Below are the code and all the weights of a small trained network. Each question names an input and a class and asks about switching units off, where a switched-off unit gives its printed mean instead of its output.

import numpy as np


def w(rows, s, z=0):
    codes = np.array(rows[::2]) - 128.0
    scale = np.full(codes.shape[1], s)
    scale[-1] = z or s
    return codes * scale


def f(y):
    return np.maximum(y, 0)


def log_softmax(a):
    a = a - a.max(-1, keepdims=True)
    return a - np.log(np.exp(a).sum(-1, keepdims=True))


def net(x, mask):
    res = np.array(x, float).reshape(1, 7) / 4 @ E
    y = f(res @ A[0][:, :-1].T + A[0][:, -1])
    res = res + np.where(mask, y, B[0][:, -1]) @ B[0][:, :-1]
    return log_softmax(res[-1] @ U[:, :-1].T + U[:, -1])


A, B = {}, {}
E = w([
[124,144,136,127,123,87,135,127,142],'x0',
[139,106,146,154,102,113,123,145,147],'x1',
[143,77,137,146,114,173,115,145,129],'x2',
[138,205,224,255,168,215,37,206,171],'x3',
[119,124,156,170,189,127,197,166,10],'x4',
[255,149,186,40,132,90,63,179,110],'x5',
[127,153,126,132,128,103,134,116,131],'x6',
],0.0093)
A[0] = w([
[147,102,126,166,127,128,150,175,105,170],'N1',
[99,105,116,175,138,115,119,86,120,3],'N2',
[98,154,153,130,169,136,197,168,90,137],'N3',
[82,171,81,123,87,175,74,122,177,139],'N4',
[10,126,92,155,114,150,129,142,148,57],'N5',
[112,178,157,179,174,163,90,160,153,35],'N6',
],0.012,0.0042)
B[0] = w([
[178,172,124,196,8,179,113,101,161,180],'N1',
[224,96,117,102,190,109,52,173,79,162],'N2',
[175,134,173,56,13,244,84,67,168,206],'N3',
[144,110,108,186,25,183,130,129,159,223],'N4',
[182,116,114,147,165,158,49,255,107,230],'N5',
[43,14,152,136,124,124,89,134,26,254],'N6',
],0.0081,0.011)
U = w([
[219,174,100,106,206,96,56,254,108,56],'0',
[5,28,110,112,120,57,108,88,56,22],'1',
[140,159,106,177,130,120,105,86,145,211],'2',
[127,199,119,151,79,183,119,76,198,2],'3',
[107,182,116,130,149,143,115,147,156,233],'4',
[124,148,122,155,146,119,123,131,148,182],'5',
[139,133,116,168,178,143,122,96,162,176],'6',
],0.0079,0.0045)

Each question gives the input, the list of numbers given to net, and the class t.
The units are the neurons (one row each of A and B). Each row of codes is followed by its name. A weight is (code - 128) times the scale printed after its matrix; where a second scale follows, it is the last column's (A, B and U).
mask holds one flag per neuron, in row order. A switched-off neuron (its flag False) gives its mean, the last column of its row in B, instead of its output. The means were averaged over made-up inputs and are rounded, as every weight is.
A unit's drop is (log p(t) with every unit on - log p(t) with that unit switched off) / (log p(t) with every unit on - log p(t) with every unit switched off).
The circuit of an input: a set's keep is (log p(t) with only the set's units on - log p(t) with every unit switched off) / (log p(t) with every unit on - log p(t) with every unit switched off). Starting from all 6 units, units are removed one at a time, each time the one whose removal leaves the highest keep (on an exact tie, the one counted first), for as long as the keep stays at least 0.8.
units of the circuit, in order: the units of the circuit, biggest drop first
unit that matters most: the unit with the biggest drop
k most important neurons: the k neurons with the biggest drops, biggest first
input [2,7,-5,7,1,1,-5], class 1: most important neuron -> N6
input [4,-4,0,-4,5,-5,0], class 0: units of the circuit, in order -> N5, N6
input [-4,6,-7,1,8,2,-5], class 3: units of the circuit, in order -> N3, N1
input [6,1,4,-3,8,-2,2], class 3: 3 most important neurons -> N3, N6, N1
input [5,8,6,-3,4,3,-2], class 2: 3 most important neurons -> N6, N5, N1
input [-2,-7,4,-5,-1,-7,-6], class 0: units of the circuit, in order -> N5, N2
input [0,8,-6,-4,6,-5,-7], class 2: 2 most important neurons -> N6, N3
input [1,-2,-2,1,6,-5,3], class 3: 3 most important neurons -> N3, N1, N6
input [4,3,5,-2,8,-8,5], class 0: 2 most important neurons -> N5, N2
input [2,-2,6,3,-5,-6,4], class 0: 3 most important neurons -> N5, N2, N3
input [-3,4,-6,-4,-5,-5,-8], class 5: 2 most important neurons -> N6, N3
input [5,-6,-6,-6,7,-5,-4], class 3: 2 most important neurons -> N3, N6
input [6,-5,-8,-6,6,-1,2], class 4: 3 most important neurons -> N6, N3, N4
input [-3,-3,-4,2,5,5,6], class 5: unit that matters most -> N5
input [4,-6,-4,2,7,2,7], class 3: 2 most important neurons -> N3, N5
input [0,-6,7,-5,7,-4,-7], class 3: units of the circuit, in order -> N3, N6
input [0,-2,-6,-3,8,5,8], class 3: units of the circuit, in order -> N3, N5
input [-1,5,-5,-6,8,-4,1], class 3: units of the circuit, in order -> N3, N6
input [3,1,-1,-6,-1,-6,-6], class 0: units of the circuit, in order -> N5, N6, N2
input [-6,7,-2,-5,8,-8,-1], class 0: units of the circuit, in order -> N5, N2
input [-2,-6,2,7,-4,-2,-6], class 1: units of the circuit, in order -> N6
input [0,5,5,5,-6,7,8], class 5: units of the circuit, in order -> N5, N6
